(in the rows, 128 means zero)
Known rows:
boboze: [116 112 103 137 137 111 132 151 123 130 113 132 153 113 122 116 153 132
 135 142 133 136 141 133 127 142 118]
muti: [114 117 118 160 116 135 110 104 142 127 135 139 129 104 109 149 108 139
 129 139 120 116 117 110 134 133 115]
tabru: [112  97 128 138 142 120 131 150 109 127 123 133 146 115 116 132 147 129
 132 150 126 139 137 119 126 149 116]
flupa: [123 116 100 132 138 107 139 149 121 130 115 130 143 112 129 114 150 139
 138 143 131 127 145 132 131 139 120]
skodriklok: [121 121 111 143 134 129 108 117 100 133 128 117 126 118 134 123 149 160
 140 121 127 136 120 142 121  99 141]
mutu: [ 93 134 140 146 113 115 123 115  80 135 121 128 146 134 113 149 141 163
 117 150 119 135  95 120 182 149 120]
klesel: [121 131  90 159 116 123 118 101 159 128 127 137 128 104 114 130 119 145
 139 132 124 112 121 124 133 123 116]
sokosil: [121 131  91 158 116 125 118 101 160 127 130 135 124 104 115 129 119 143
 138 136 125 110 123 124 132 122 116]
flubrobi: [123 115 102 131 139 104 139 148 118 131 117 132 143 114 127 114 150 139
 136 144 127 130 143 133 130 140 118]
vopok: [115 112 106 137 139 112 136 152 124 128 118 131 145 115 121 116 156 128
 135 147 130 138 140 130 124 139 118]
famin: [123 121 174 122 130 133 131 106 133 120 119 133 140 134 128 116 124 160
 110 123 126 129 118  95 130 128 126]
runa: [138 123 157  88 124 145 135  98 129 107 132 117  77 116 172 100 104 167
 102 155 126  81 149 109 116 118 135]
kistal: [123 123 109 141 134 129 108 116  98 134 126 116 127 117 136 123 146 165
 141 120 128 132 122 142 124 101 141]
zodrum: [ 97 140 117 129 111 121 126 112  94 124 126 117 104 124 132 123 146 159
 118 170 123 114 112 139 156 140 121]
flugrim: [120 120 111 156 117 132 114 101 143 126 137 137 122 103 116 145 107 142
 131 140 120 109 122 114 136 129 117]
dukli: [ 91 140 123 131 106 117 123 116 101 125 132 123 106 129 123 118 155 143
 112 171 120 132 105 146 148 137 116]
vuroga: [ 84 125 150 132 109 130 122 118  89 123 141 126 102 130 117 144 145 139
 105 178 112 135 103 127 153 139 119]
brosir: [126 119 174 117 130 134 130 104 127 119 120 130 132 132 133 117 118 163
 108 126 126 122 122  95 131 130 126]
fumol: [126 145 131 125 130 118 141 106 166 120 104 128 141 135 130  83 146 163
 124 113 135 129 120 118 125 112 126]
kegim: [121 143 134 123 121 116 129 110 169 123 103 132 150 133 129  74 149 150
 116 115 139 142 117 128 113 119 120]

Facts:
(baver, η, denur); (baver, η, flozos); (bivil, η, detre); (bivil, η, bruski); (bobik, η, detre); (boboze, η, bivil)
(bopa, η, fedrir); (bostak, η, dukli); (bostak, η, skivo); (bostak, η, bobik); (brabren, η, plaklaklum); (brabren, η, sadar)
(brasi, η, flogel); (brasi, η, zeklak); (brasi, η, vovotu); (brifak, η, sokosil); (briris, η, kletan); (briris, η, zeflobro)
(brofun, η, togral); (brogus, η, briris); (brogus, η, skivo); (broleder, η, dragrok); (brosir, η, tabon); (brosir, η, zesi)
(bruski, η, briklo); (danuk, η, bruski); (danuk, η, flupa); (denur, η, brogus); (detre, η, danuk); (detre, η, nustor)
(dragrok, η, skodriklok); (drener, η, plastu); (drenir, η, fluba); (dukli, η, sadar); (fadon, η, briris); (fadon, η, matrak)
(famin, η, fumol); (famin, η, danuk); (famin, η, bobik); (famin, η, tistel); (fedrir, η, brasi); (fidrur, η, logrus)
(fifil, η, fumol); (fifil, η, plastu); (firuge, η, raplen); (firuge, η, bivil); (flifa, η, brasi); (flifa, η, sadar)
(flifa, η, flubrobi); (flistil, η, guvom); (flistil, η, lorobrok); (flogel, η, sadar); (flosos, η, staso); (fluba, η, zudrivu)
(fluba, η, skikul); (flubrobi, η, flegal); (flubrobi, η, skivo); (flugan, η, dreske); (flugrim, η, plima); (flugrim, η, vobru)
(flugrim, η, briklo); (flupa, η, briklo); (fluvon, η, briris); (fluvon, η, buba); (fluvon, η, pliros); (fluzol, η, plastu)
(fluzol, η, danuk); (foflon, η, floflen); (foflon, η, detre); (foflon, η, bruski); (foflon, η, skodriklok); (foflon, η, fosun)
(fubun, η, plima); (gedi, η, vopok); (gravar, η, posar); (gravar, η, dukli); (gravar, η, flupa); (greve, η, sadar)
(griven, η, grubal); (guvom, η, tumola); (kerok, η, tabon); (kiplos, η, skodriklok); (kiskil, η, kletan); (kiskil, η, flupa)
(kiskil, η, zeflobro); (kistal, η, grubal); (kistal, η, briklo); (klebal, η, guvom); (klebal, η, zeklak); (klesel, η, detre)
(klesel, η, zesi); (kletan, η, zeflobro); (klives, η, dreske); (klives, η, dukli); (kloplodi, η, kiplos); (kloplodi, η, zeklak)
(kofe, η, skivo); (koskon, η, nidukis); (kulek, η, gravar); (logrus, η, sokosil); (logrus, η, zesi); (logrus, η, danuk)
(logrus, η, mugen); (lorobrok, η, zodrum); (lorobrok, η, plima); (lorobrok, η, fluska); (matrak, η, plastu); (matrak, η, pliros)
(mesik, η, skivo); (mobik, η, guvom); (motestur, η, sadar); (motestur, η, griflis); (mugen, η, fumol); (mugen, η, sokosil)
(muti, η, bivil); (mutu, η, buba); (nastodel, η, kegim); (nidukis, η, fluvon); (nidukis, η, klesel); (nogril, η, zesi)
(nogril, η, sofleplu); (pladri, η, dukli); (pladri, η, tupul); (pladri, η, klugruplo); (plakin, η, flubrobi); (plakin, η, gravar)
(plastu, η, kiskil); (plastu, η, grubal); (pleron, η, boboze); (pleron, η, kegim); (plima, η, kiskil); (pliros, η, skivo)
(pliros, η, zeflobro); (plitok, η, flegal); (plitok, η, zesi); (plitok, η, fadon); (posar, η, sokosil); (posar, η, ketrel)
(puplibok, η, dukli); (puplibok, η, togral); (puplibok, η, kegim); (puplibok, η, nogril); (raplen, η, sofleplu); (rimasun, η, fluzol)
(rimasun, η, staso); (rimasun, η, posar); (rimasun, η, kistal); (rimasun, η, ketrel); (runa, η, gestidra); (runa, η, klebal)
(sedrol, η, grubal); (skalil, η, skeful); (skeful, η, dreske); (skepliska, η, fumol); (skivo, η, flupa); (skodriklok, η, bruski)
(skodriklok, η, danuk); (skogon, η, gravar); (sofleplu, η, skodriklok); (sofleplu, η, flupa); (sofleplu, η, zeflobro); (sokosil, η, detre)
(sokosil, η, plastu); (sokosil, η, tistel); (staso, η, bruski); (storas, η, detre); (studir, η, fumol); (studir, η, dragrok)
(suvol, η, flugan); (tabon, η, zeklak); (tabru, η, bopa); (tabru, η, vopok); (tabru, η, nema); (tistel, η, bruski)
(troga, η, danuk); (trufaskis, η, fedrir); (truplo, η, pleron); (tuklegal, η, tabon); (tumola, η, tistel); (vipum, η, brofun)
(vobru, η, dralas); (vobru, η, flupa); (vopok, η, fumol); (vopok, η, pleron); (vovotu, η, skodriklok); (vuroga, η, skodriklok)
(vuroga, η, skeful); (vuroga, η, vopok); (zatrul, η, zodrum); (zatrul, η, zesi); (zatrul, η, griflis); (zatrul, η, fluska)
(zeflobro, η, bruski); (zeflobro, η, briklo); (zeklak, η, grubal); (zeklak, η, tumola); (zeklak, η, flupa); (zeklobi, η, studir)
(zeklobi, η, skivo); (zeklobi, η, lorobrok); (zesi, η, plastu); (zodrum, η, kloplodi); (zodrum, η, zeklak); (zudrivu, η, flogel)
(badam, ρ, d); (baver, ρ, c); (bivil, ρ, d); (bobik, ρ, c); (boboze, ρ, a); (bopa, ρ, a)
(bostak, ρ, a); (brabren, ρ, e); (brasi, ρ, b); (brekur, ρ, c); (brifak, ρ, e); (briklo, ρ, d)
(briris, ρ, e); (brofun, ρ, a); (brogus, ρ, c); (broleder, ρ, b); (brosir, ρ, c); (bruski, ρ, b)
(buba, ρ, a); (danuk, ρ, a); (denur, ρ, e); (detre, ρ, a); (dragrok, ρ, e); (dralas, ρ, d)
(drener, ρ, e); (drenir, ρ, d); (dreske, ρ, a); (dukli, ρ, e); (fadon, ρ, a); (famin, ρ, c)
(fedrir, ρ, e); (fidrur, ρ, a); (fifil, ρ, c); (firuge, ρ, b); (flegal, ρ, c); (flifa, ρ, c)
(flistil, ρ, b); (floflen, ρ, d); (flogel, ρ, a); (flosos, ρ, a); (flozos, ρ, a); (fluba, ρ, a)
(flubrobi, ρ, a); (flugan, ρ, a); (flugrim, ρ, b); (flupa, ρ, a); (fluska, ρ, a); (fluvon, ρ, b)
(fluzol, ρ, c); (foflon, ρ, c); (fosun, ρ, b); (fubun, ρ, a); (fumol, ρ, c); (gedi, ρ, e)
(gestidra, ρ, a); (gravar, ρ, d); (greve, ρ, c); (griflis, ρ, c); (griven, ρ, a); (grubal, ρ, c)
(guvom, ρ, e); (kegim, ρ, c); (kerok, ρ, a); (ketrel, ρ, e); (kiplos, ρ, d); (kiskil, ρ, c)
(kistal, ρ, d); (klebal, ρ, b); (klesel, ρ, b); (kletan, ρ, a); (klives, ρ, b); (kloplodi, ρ, a)
(klugruplo, ρ, a); (kofe, ρ, c); (koskon, ρ, c); (kulek, ρ, d); (logrus, ρ, a); (lorobrok, ρ, b)
(matrak, ρ, b); (mesik, ρ, d); (mobik, ρ, d); (motestur, ρ, b); (mugar, ρ, a); (mugen, ρ, c)
(muti, ρ, b); (mutu, ρ, e); (nastodel, ρ, a); (nema, ρ, a); (nidukis, ρ, d); (nogril, ρ, a)
(nustor, ρ, c); (pladri, ρ, b); (plakin, ρ, a); (plaklaklum, ρ, e); (plastu, ρ, c); (pleron, ρ, d)
(plima, ρ, b); (pliros, ρ, d); (plitok, ρ, a); (posar, ρ, b); (puplibok, ρ, a); (raplen, ρ, a)
(rimasun, ρ, c); (runa, ρ, c); (sadar, ρ, b); (sedrol, ρ, a); (skalil, ρ, a); (skeful, ρ, a)
(skepliska, ρ, c); (skikul, ρ, b); (skivo, ρ, a); (skodriklok, ρ, d); (skogon, ρ, a); (sofleplu, ρ, b)
(sokosil, ρ, b); (staso, ρ, c); (storas, ρ, d); (studir, ρ, d); (suvol, ρ, b); (tabon, ρ, b)
(tabru, ρ, a); (tistel, ρ, d); (togral, ρ, a); (troga, ρ, c); (trufaskis, ρ, b); (truplo, ρ, a)
(tuklegal, ρ, a); (tumola, ρ, b); (tupul, ρ, e); (vaplas, ρ, b); (vipum, ρ, b); (vobru, ρ, d)
(vopok, ρ, a); (vovotu, ρ, a); (vuroga, ρ, e); (zatrul, ρ, b); (zeflobro, ρ, a); (zeklak, ρ, e)
(zeklobi, ρ, d); (zesi, ρ, c); (zodrum, ρ, e); (zudrivu, ρ, c)

Rows:
No name comes twice in this set of rows, the named rows included.
[125 134  75 143 140  88 147 149 139 138  99 133 170 119 121 103 163 149
 150 122 136 135 139 139 144 132 121] -> buba
[124 132  90 152 115 126 118  99 157 125 132 134 113 101 123 126 115 146
 137 140 123 103 128 127 130 121 116] -> lorobrok
[131 148 127 122 128 111 143 104 164 123 106 130 140 136 131  81 145 167
 124 111 133 128 121 120 127 112 125] -> flegal
[125 129  93 150 116 129 117  98 150 124 134 131 108  98 126 129 111 147
 136 143 123  98 129 124 129 125 117] -> tabon
[116 117 118 158 117 134 112 103 140 126 139 138 122 103 112 150 108 140
 130 141 117 114 120 109 134 130 115] -> broleder
[103 100 141 125 133 123 144 161 124 121 152 143 104 121 115 134 153  99
 114 173 109 157 140 122 114 120 119] -> skalil
[121 104 122 131 138 113 134 148 103 130 122 134 147 113 125 132 139 137
 130 146 126 130 142 121 136 148 119] -> plitok
[150 118 169 104 147 103 140  80 109 124 131 127 107 141 119  77 140 186
 133 118 112 118 112 115 112 148  97] -> zudrivu
[122 131  93 154 114 122 118 100 158 127 134 138 117 105 116 126 118 142
 136 137 121 113 122 128 127 122 113] -> vaplas
[130 132  83 138 113 132 119  96 156 119 139 126  85  94 141 121 107 149
 134 155 123  84 141 132 122 117 121] -> klebal

The same elements again, as new rows of numbers:
Known rows:
badam: [166 105 156 113 162 116 142 123  91 131 138 135 176 119]
staso: [150 126 165 168 150 145 127 123  99 113 164  99 199 117]
detre: [169  89 188 127 135 132  98  83 100 141 125  80 160 123]
bivil: [173 111 149 118 169 106 120 112  93 131 155 113 170 123]
nidukis: [167 106 152 111 169 118 138 119  97 135 139 129 169 127]
drener: [114  88 180 101 152 162 152 112  73 142 160  79 226 157]
plastu: [134 113 175 160 178 151 146 124 105 120 140  96 201 138]
skepliska: [153 130 172 157 158 163 146 122  93 116 150 108 204 119]
skalil: [161  89 189 124 126 139 111  93 102 146 115 101 163 119]
kofe: [158 125 170 161 156 162 138 131 103 123 155 113 183 129]
mobik: [162 115 152 114 166 117 139 118  91 139 140 138 172 129]
pleron: [169 112 155 110 165 122 140 119  92 136 140 136 177 122]
mugar: [161  84 192 126 122 136 115  94  97 143 114 103 163 113]
drenir: [165 108 153 112 167 119 138 120  96 137 141 134 174 125]
logrus: [166  91 192 121 141 141 107  84  99 146 116  88 168 123]
mesik: [173 109 155 110 170 129 133 128  97 143 141 136 165 126]
kloplodi: [149 103 181 130 121 135 112  87  96 155 112 111 157 132]
dralas: [167 105 157 112 160 116 143 124  90 133 137 137 176 117]
griflis: [149 118 172 165 148 147 147 128  97 110 154 113 195 120]
briris: [113  86 173 105 136 163 147 127  87 142 159  78 212 149]

Rows:
No name comes twice in this set of rows, the named rows included.
[155 126 176 157 153 160 152 124  89 112 149 112 206 112] -> fumol
[149 106 168 168 153 144 136 121 118 115 165 128 202 133] -> greve
[149 114 167 167 151 148 138 122 112 117 164 125 196 133] -> flifa
[169  90 192 123 131 152  96 106 102 163 113 111 153 119] -> skivo
[149 130 162 165 149 148 135 119 103 107 159  92 195 119] -> foflon
[148 124 170 163 157 151 141 124  99 116 155 109 195 126] -> rimasun
[140 119 173 164 153 146 149 130  91 116 147 114 196 123] -> grubal
[169 111 151 117 168 113 119 116  92 136 150 122 183 115] -> tistel
[141 113 173 159 178 152 146 118 108 112 145  88 196 142] -> zesi
[119  81 176 108 132 156 144 112  82 142 176 106 227 153] -> brabren
[101 111 170 110 134 157 145 116  58 161 162 109 219 166] -> zeklak
[156  86 192 130 128 138  93 105  96 162 114 110 169 110] -> flupa
[172 116 156 104 171 134 144 115  91 137 135 134 186 114] -> studir

